Below is a small trained network, with its code and all its weights. Each question gives an input and a class and asks what happens when units are switched off, that is, made to give their printed mean instead of their output.

import numpy as np


def w(rows, s, z=0):
    codes = np.array(rows[::2]) - 128.0
    scale = np.full(codes.shape[1], s)
    scale[-1] = z or s
    return codes * scale


def f(y):
    return np.maximum(y, 0)


def log_softmax(a):
    a = a - a.max(-1, keepdims=True)
    return a - np.log(np.exp(a).sum(-1, keepdims=True))


def net(x, mask):
    res = np.array(x, float).reshape(1, 5) / 4 @ E
    y = f(res @ A[0][:, :-1].T + A[0][:, -1])
    res = res + np.where(mask, y, B[0][:, -1]) @ B[0][:, :-1]
    return log_softmax(res[-1] @ U[:, :-1].T + U[:, -1])


A, B = {}, {}
E = w([
[97,164,175,138,154,102,179,129,97,109],'x0',
[108,172,105,70,90,165,180,99,227,143],'x1',
[139,252,131,84,146,166,63,98,145,113],'x2',
[154,181,61,150,138,187,147,25,120,90],'x3',
[145,97,126,123,134,139,101,100,152,165],'x4',
],0.016)
A[0] = w([
[86,142,124,55,162,103,147,177,208,187,251],'N1',
[165,162,144,145,172,137,70,79,113,84,190],'N2',
[89,120,88,156,108,103,201,128,245,123,185],'N3',
[146,207,104,65,118,194,158,76,155,129,88],'N4',
[113,160,152,114,146,124,63,125,142,114,199],'N5',
[139,118,78,190,156,159,172,53,113,103,227],'N6',
[116,108,105,148,136,141,111,171,128,152,251],'N7',
],0.012,0.0029)
B[0] = w([
[120,172,143,35,83,98,194,138,117,111,221],'N1',
[167,151,164,116,165,185,61,129,64,88,205],'N2',
[106,125,155,129,89,141,185,27,97,162,221],'N3',
[212,64,171,140,151,47,153,117,204,90,249],'N4',
[88,149,169,45,104,178,48,184,136,83,184],'N5',
[105,123,93,250,144,146,117,104,124,162,231],'N6',
[121,115,151,140,174,98,125,134,145,145,179],'N7',
],0.013,0.018)
U = w([
[190,3,184,159,177,39,153,176,147,104,255],'0',
[87,156,161,92,164,176,52,238,138,140,83],'1',
[83,84,81,85,46,133,183,105,98,162,104],'2',
[143,254,104,76,81,104,126,138,227,118,95],'3',
[99,110,40,254,170,160,104,132,86,157,110],'4',
[182,167,66,139,164,209,76,60,92,46,53],'5',
[132,153,51,182,131,157,198,25,163,167,67],'6',
],0.0091,0.0047)

Each question gives the input, the list of numbers given to net, and the class t.
The units are the neurons (one row each of A and B). Each row of codes is followed by its name. A weight is (code - 128) times the scale printed after its matrix; where a second scale follows, it is the last column's (A, B and U).
mask holds one flag per neuron, in row order. A switched-off neuron (its flag False) gives its mean, the last column of its row in B, instead of its output. The means were averaged over made-up inputs and are rounded, as every weight is.
A unit's drop is (log p(t) with every unit on - log p(t) with that unit switched off) / (log p(t) with every unit on - log p(t) with every unit switched off).
The circuit of an input: a set's keep is (log p(t) with only the set's units on - log p(t) with every unit switched off) / (log p(t) with every unit on - log p(t) with every unit switched off). Starting from all 7 units, units are removed one at a time, each time the one whose removal leaves the highest keep (on an exact tie, the one counted first), for as long as the keep stays at least 0.8.
units of the circuit, in order: the units of the circuit, biggest drop first
unit that matters most: the unit with the biggest drop
k most important neurons: the k neurons with the biggest drops, biggest first
drop when u is switched off: that unit's drop, to one decimal
input [-6,-4,7,-1,-1], class 1: unit that matters most -> N5
input [0,-1,2,-2,1], class 1: 2 most important neurons -> N4, N3
input [-8,-4,0,5,4], class 4: 2 most important neurons -> N6, N1
input [0,1,1,-7,0], class 3: 2 most important neurons -> N1, N4
input [6,8,-1,-1,7], class 2: 3 most important neurons -> N3, N1, N6
input [0,-7,1,-2,-7], class 1: 2 most important neurons -> N4, N6
input [-5,2,-3,1,-1], class 6: units of the circuit, in order -> N5, N4
input [-6,-3,6,0,-2], class 1: 2 most important neurons -> N5, N3
input [-3,-6,0,1,-5], class 4: 2 most important neurons -> N4, N1
input [6,0,-6,8,-6], class 4: 3 most important neurons -> N6, N1, N4
input [5,6,-5,1,1], class 6: 2 most important neurons -> N5, N3
input [-3,-4,7,0,6], class 1: 2 most important neurons -> N5, N3
input [3,0,6,-4,2], class 1: 4 most important neurons -> N5, N3, N4, N2
input [-6,1,1,-7,8], class 3: units of the circuit, in order -> N1
input [-5,-8,2,-6,7], class 1: 2 most important neurons -> N4, N5
input [1,3,2,2,2], class 0: drop when N4 is switched off -> 1.2
input [-3,8,7,2,-2], class 0: drop when N4 is switched off -> 1.7
input [1,-1,0,3,-5], class 4: drop when N4 is switched off -> 0.1
